Here is a tiny trained network, its code and every weight. The questions are about switching its units off for an input and a target symbol, where a switched-off unit gives its printed mean instead of its output.

import numpy as np


def w(rows, s, z=0):
    codes = np.array(rows[::2]) - 128.0
    scale = np.full(codes.shape[1], s)
    scale[-1] = z or s
    return codes * scale


def f(y):
    return np.maximum(y, 0)


def softmax(a):
    e = np.exp(a - a.max(-1, keepdims=True))
    return e / e.sum(-1, keepdims=True)


def log_softmax(a):
    a = a - a.max(-1, keepdims=True)
    return a - np.log(np.exp(a).sum(-1, keepdims=True))


def net(x, mask):
    ids = ['ΔΘΞΠΣΩαβγεζημτφ'.index(c) for c in x.split()]
    T = len(ids)
    res = E[ids] + P[:T]
    u = 0
    for l in range(2):
        q, k, v = (res @ M[l].T for M in (Q, K, V))
        z = softmax(np.where(np.tri(T) > 0, q @ k.T / 4**0.5, -1e9)) @ v
        res = res + np.where(mask[u], z, O[l][:, -1]) @ O[l][:, :-1]
        u += 1
        y = f(res @ A[l][:, :-1].T + A[l][:, -1])
        res = res + np.where(mask[u : u + 16], y, B[l][:, -1]) @ B[l][:, :-1]
        u += 16
    return log_softmax(res[-1] @ U[:, :-1].T + U[:, -1])


Q, K, V, O, A, B = {}, {}, {}, {}, {}, {}
E = w([
[140,122,76,109,88,164,139,162],'Δ',
[200,180,81,62,86,80,95,128],'Θ',
[133,173,195,172,89,138,42,120],'Ξ',
[13,213,180,77,53,34,99,132],'Π',
[142,171,71,59,183,95,94,135],'Σ',
[71,99,123,137,86,173,70,174],'Ω',
[82,80,133,148,125,151,95,196],'α',
[154,108,192,175,140,127,16,162],'β',
[109,105,125,95,191,55,116,200],'γ',
[149,110,170,188,30,189,27,174],'ε',
[184,154,123,172,173,107,165,165],'ζ',
[57,146,86,135,26,174,169,199],'η',
[218,189,101,131,31,12,160,153],'μ',
[56,235,143,195,147,136,117,112],'τ',
[109,193,125,218,195,155,2,86],'φ',
],0.014)
P = w([
[104,99,180,124,67,108,114,78],'0',
[150,92,47,127,108,136,150,140],'1',
[118,201,143,84,138,154,158,160],'2',
[93,148,139,137,92,57,114,99],'3',
[148,107,39,145,116,113,112,169],'4',
[125,228,143,95,144,149,134,199],'5',
[87,160,116,154,96,43,88,131],'6',
[143,120,32,166,127,90,80,188],'7',
[134,254,145,105,147,144,110,235],'8',
[74,169,99,174,94,35,73,157],'9',
],0.014)
Q[0] = w([
[124,163,67,157,82,65,81,195],'0.h0',
[112,234,148,96,106,111,91,255],'0.h0',
[154,149,154,89,132,194,146,154],'0.h0',
[93,113,72,168,88,40,91,107],'0.h0',
],0.015)
K[0] = w([
[139,176,47,188,141,100,99,244],'0.h0',
[115,193,84,76,139,22,70,203],'0.h0',
[134,105,135,25,112,99,121,117],'0.h0',
[106,171,112,251,111,183,114,183],'0.h0',
],0.013)
V[0] = w([
[2,116,120,211,186,168,188,169],'0.h0',
[27,84,126,37,52,69,174,122],'0.h0',
[149,55,175,100,192,78,138,207],'0.h0',
[118,120,91,54,182,171,11,84],'0.h0',
],0.0082)
O[0] = w([
[31,127,86,167,144,154,188,131,98],'0.h0',
[100,143,116,126,136,117,93,216,143],'0.h0',
[125,61,214,73,213,94,174,162,8],'0.h0',
[128,91,99,5,165,157,54,68,126],'0.h0',
],0.011,0.0018)
A[0] = w([
[31,151,223,94,186,80,191,97,254],'0.n0',
[196,117,50,108,20,178,93,79,187],'0.n1',
[191,172,206,111,186,99,130,34,132],'0.n2',
[149,2,87,136,57,136,142,162,94],'0.n3',
[153,69,41,116,58,29,159,163,96],'0.n4',
[81,52,162,159,134,73,160,118,142],'0.n5',
[127,85,104,100,80,246,138,193,131],'0.n6',
[142,182,113,63,138,216,192,149,61],'0.n7',
[117,255,145,119,146,139,169,81,90],'0.n8',
[138,196,108,42,176,182,182,166,76],'0.n9',
[185,205,67,47,180,134,100,164,210],'0.n10',
[98,202,170,218,161,216,138,191,83],'0.n11',
[193,48,26,153,244,184,115,164,141],'0.n12',
[135,77,64,134,230,222,174,152,162],'0.n13',
[184,154,110,174,110,45,128,149,105],'0.n14',
[44,82,241,175,106,121,16,107,29],'0.n15',
],0.0075,0.0056)
B[0] = w([
[222,146,60,158,146,161,143,157,191],'0.n0',
[128,187,139,165,200,84,104,153,232],'0.n1',
[142,92,85,104,41,108,163,104,167],'0.n2',
[151,37,32,194,108,178,56,87,152],'0.n3',
[162,142,90,53,67,159,163,113,189],'0.n4',
[213,149,107,147,8,135,106,127,152],'0.n5',
[78,162,89,99,134,91,89,59,162],'0.n6',
[138,55,149,127,123,148,42,133,145],'0.n7',
[128,46,89,139,138,159,95,148,183],'0.n8',
[100,78,171,79,187,155,70,167,168],'0.n9',
[122,119,135,216,124,115,146,203,247],'0.n10',
[146,109,128,55,132,79,159,142,214],'0.n11',
[94,146,189,113,115,230,192,174,169],'0.n12',
[53,126,172,37,147,80,150,136,160],'0.n13',
[96,132,136,95,125,116,205,92,196],'0.n14',
[160,142,103,67,179,254,192,134,166],'0.n15',
],0.0079,0.011)
Q[1] = w([
[97,2,70,197,203,127,109,140],'1.h0',
[139,189,124,221,116,111,96,190],'1.h0',
[30,157,153,124,169,134,85,129],'1.h0',
[95,239,34,66,61,167,105,204],'1.h0',
],0.0055)
K[1] = w([
[78,154,193,164,201,254,24,87],'1.h0',
[165,103,104,143,155,52,94,77],'1.h0',
[67,150,144,151,107,85,26,158],'1.h0',
[53,127,79,136,156,58,132,201],'1.h0',
],0.0042)
V[1] = w([
[188,175,121,91,169,155,208,102],'1.h0',
[128,253,134,33,216,91,157,117],'1.h0',
[94,85,168,157,138,186,70,126],'1.h0',
[123,137,115,97,94,72,132,89],'1.h0',
],0.0044)
O[1] = w([
[132,114,173,180,207,142,229,60,120],'1.h0',
[190,170,241,116,137,192,145,94,187],'1.h0',
[134,153,88,139,87,152,122,108,1],'1.h0',
[4,3,102,119,117,99,201,48,134],'1.h0',
],0.0055,0.0047)
A[1] = w([
[136,142,91,151,71,118,52,90,171],'1.n0',
[69,101,113,95,185,163,36,66,135],'1.n1',
[1,172,93,202,54,49,150,70,133],'1.n2',
[222,137,96,125,193,57,140,145,161],'1.n3',
[141,146,71,203,58,165,163,40,91],'1.n4',
[201,137,178,126,120,123,163,166,88],'1.n5',
[64,102,169,85,140,159,224,201,146],'1.n6',
[81,143,101,95,207,120,93,55,90],'1.n7',
[161,213,251,83,71,54,170,114,14],'1.n8',
[25,123,172,35,187,163,103,188,120],'1.n9',
[144,169,156,144,118,190,71,195,155],'1.n10',
[123,110,161,249,205,43,35,119,157],'1.n11',
[112,235,131,153,101,38,235,148,195],'1.n12',
[185,134,185,166,183,183,41,121,176],'1.n13',
[93,112,168,194,70,126,97,164,252],'1.n14',
[131,108,191,158,130,143,67,174,112],'1.n15',
],0.0072,0.0041)
B[1] = w([
[95,95,118,127,204,86,89,143,176],'1.n0',
[58,121,98,122,47,130,97,102,153],'1.n1',
[172,171,157,104,129,157,67,153,222],'1.n2',
[126,144,151,164,49,136,116,81,197],'1.n3',
[43,148,151,164,192,60,142,121,179],'1.n4',
[94,173,110,133,97,73,121,88,187],'1.n5',
[125,186,123,60,163,144,118,84,206],'1.n6',
[94,204,155,133,55,170,182,111,141],'1.n7',
[136,109,32,109,255,141,153,78,174],'1.n8',
[166,166,120,188,122,173,133,32,209],'1.n9',
[105,112,102,182,149,109,126,137,216],'1.n10',
[160,134,150,7,103,72,199,120,163],'1.n11',
[84,61,186,137,119,215,98,158,247],'1.n12',
[197,92,158,113,111,107,96,123,184],'1.n13',
[93,53,171,89,115,123,170,109,178],'1.n14',
[97,90,161,158,176,86,98,88,173],'1.n15',
],0.0081,0.014)
U = w([
[111,91,78,91,190,86,116,95,82],'Δ',
[118,132,205,48,122,63,139,144,150],'Θ',
[97,98,146,236,99,117,184,73,177],'Ξ',
[40,143,178,210,182,145,129,169,86],'Π',
[144,33,158,154,153,178,72,101,160],'Σ',
[83,202,144,116,98,97,129,43,3],'Ω',
[153,188,100,23,166,157,143,138,76],'α',
[184,164,114,155,34,145,147,141,226],'β',
[163,198,128,157,204,149,121,99,103],'γ',
[108,127,84,42,170,110,115,157,73],'ε',
[122,133,215,60,67,183,142,165,147],'ζ',
[153,103,111,47,80,186,120,77,173],'η',
[80,72,174,52,196,134,167,97,153],'μ',
[138,92,1,159,194,130,172,167,211],'τ',
[106,114,85,148,92,159,96,86,59],'φ',
],0.0074,0.0043)

Each question gives the input, a string of symbols that net reads in full, and the target symbol t.
The units are the heads (4 rows each of Q, K, V and O) and the neurons (one row each of A and B). Each row of codes is followed by its name. A weight is (code - 128) times the scale printed after its matrix; where a second scale follows, it is the last column's (O, A, B and U).
mask holds one flag per unit, layer by layer, with each layer's heads first. A switched-off unit (its flag False) gives its mean, the last column of its rows in O or B, instead of its output. The means were averaged over made-up inputs and are rounded, as every weight is.
A unit's drop is (log p(t) with every unit on - log p(t) with that unit switched off) / (log p(t) with every unit on - log p(t) with every unit switched off).
The circuit of an input: a set's keep is (log p(t) with only the set's units on - log p(t) with every unit switched off) / (log p(t) with every unit on - log p(t) with every unit switched off). Starting from the 12 units with the biggest drops (on a tie, the unit counted first), units are removed one at a time, each time the one whose removal leaves the highest keep (on an exact tie, the one counted first), for as long as the keep stays at least 0.8.
circuit, biggest first: the units of the circuit, biggest drop first
unit that matters most: the unit with the biggest drop
top k neurons: the k neurons with the biggest drops, biggest first
top k neurons in layer l: the k neurons of layer l with the biggest drops, biggest first
input Δ τ Σ, target Σ: top 3 neurons -> (0.n10 0.n9 0.n7)
input τ γ τ Π γ ζ Δ Θ Σ μ, target μ: top 3 neurons -> (1.n8 1.n12 0.n14)
input Σ φ α ε, target Ω: circuit, biggest first -> (0.h0 1.n7 0.n1 0.n10)
input γ Π Ω τ, target Π: circuit, biggest first -> (0.h0 1.n12)
input Π α φ γ φ τ Ω, target Ω: top neuron -> (1.n7)
input β ζ Σ η Π α α τ Δ Ω, target Π: circuit, biggest first -> (0.h0 1.n4 1.n11 1.n9)
input φ α γ Σ Ξ τ τ α β, target Σ: circuit, biggest first -> (0.h0 1.n13 1.n15)
input τ τ Σ τ γ, target α: top 2 neurons in layer 0 -> (0.n12 0.n13)
input τ τ Π η α η τ Θ ζ ζ, target Ξ: circuit, biggest first -> (0.h0 1.n3)
input η ε τ τ α α η, target ζ: top 2 neurons -> (1.n12 1.n2)
input Ξ Ω α φ η η α φ μ, target μ: top 3 neurons -> (1.n8 0.n14 1.n12)
input η Π α Θ ζ Ξ, target Θ: top 2 neurons in layer 0 -> (0.n10 0.n4)
input Σ Ξ γ Ξ Σ Ξ, target Σ: top 2 neurons in layer 1 -> (1.n13 1.n15)
input Δ Σ γ Σ, target β: unit that matters most -> 0.n0
input ζ ε Δ Σ ζ μ Ω Θ, target β: top 2 neurons in layer 1 -> (1.n3 1.n4)
input φ α μ μ β Π η γ η, target γ: top 2 neurons in layer 0 -> (0.n0 0.n9)
input Δ Π τ Δ τ γ α Σ, target γ: top 2 neurons in layer 0 -> (0.n12 0.n10)
input η Σ Ω β Π τ Π ε ε, target Π: top 2 neurons in layer 1 -> (1.n10 1.n12)
input μ Θ α γ Ξ Δ η γ Δ, target γ: top 3 neurons in layer 1 -> (1.n9 1.n6 1.n12)
input β γ ζ τ μ ζ, target μ: top neuron in layer 1 -> (1.n8)
input Π τ β ζ τ φ α τ ε ε, target Π: top 2 neurons -> (1.n4 0.n15)
input Δ γ τ β Ξ, target Θ: top 2 neurons -> (1.n11 0.n1)
input γ μ α Ω Δ β β, target η: top 2 neurons -> (0.n15 0.n10)
input Δ β Δ ζ Π τ β η, target ε: top 3 neurons -> (0.n3 0.n11 0.n6)
input τ Θ Δ, target Θ: top 3 neurons -> (1.n11 0.n10 0.n1)
input Σ φ μ Σ Σ γ, target γ: top 3 neurons in layer 1 -> (1.n9 1.n6 1.n12)
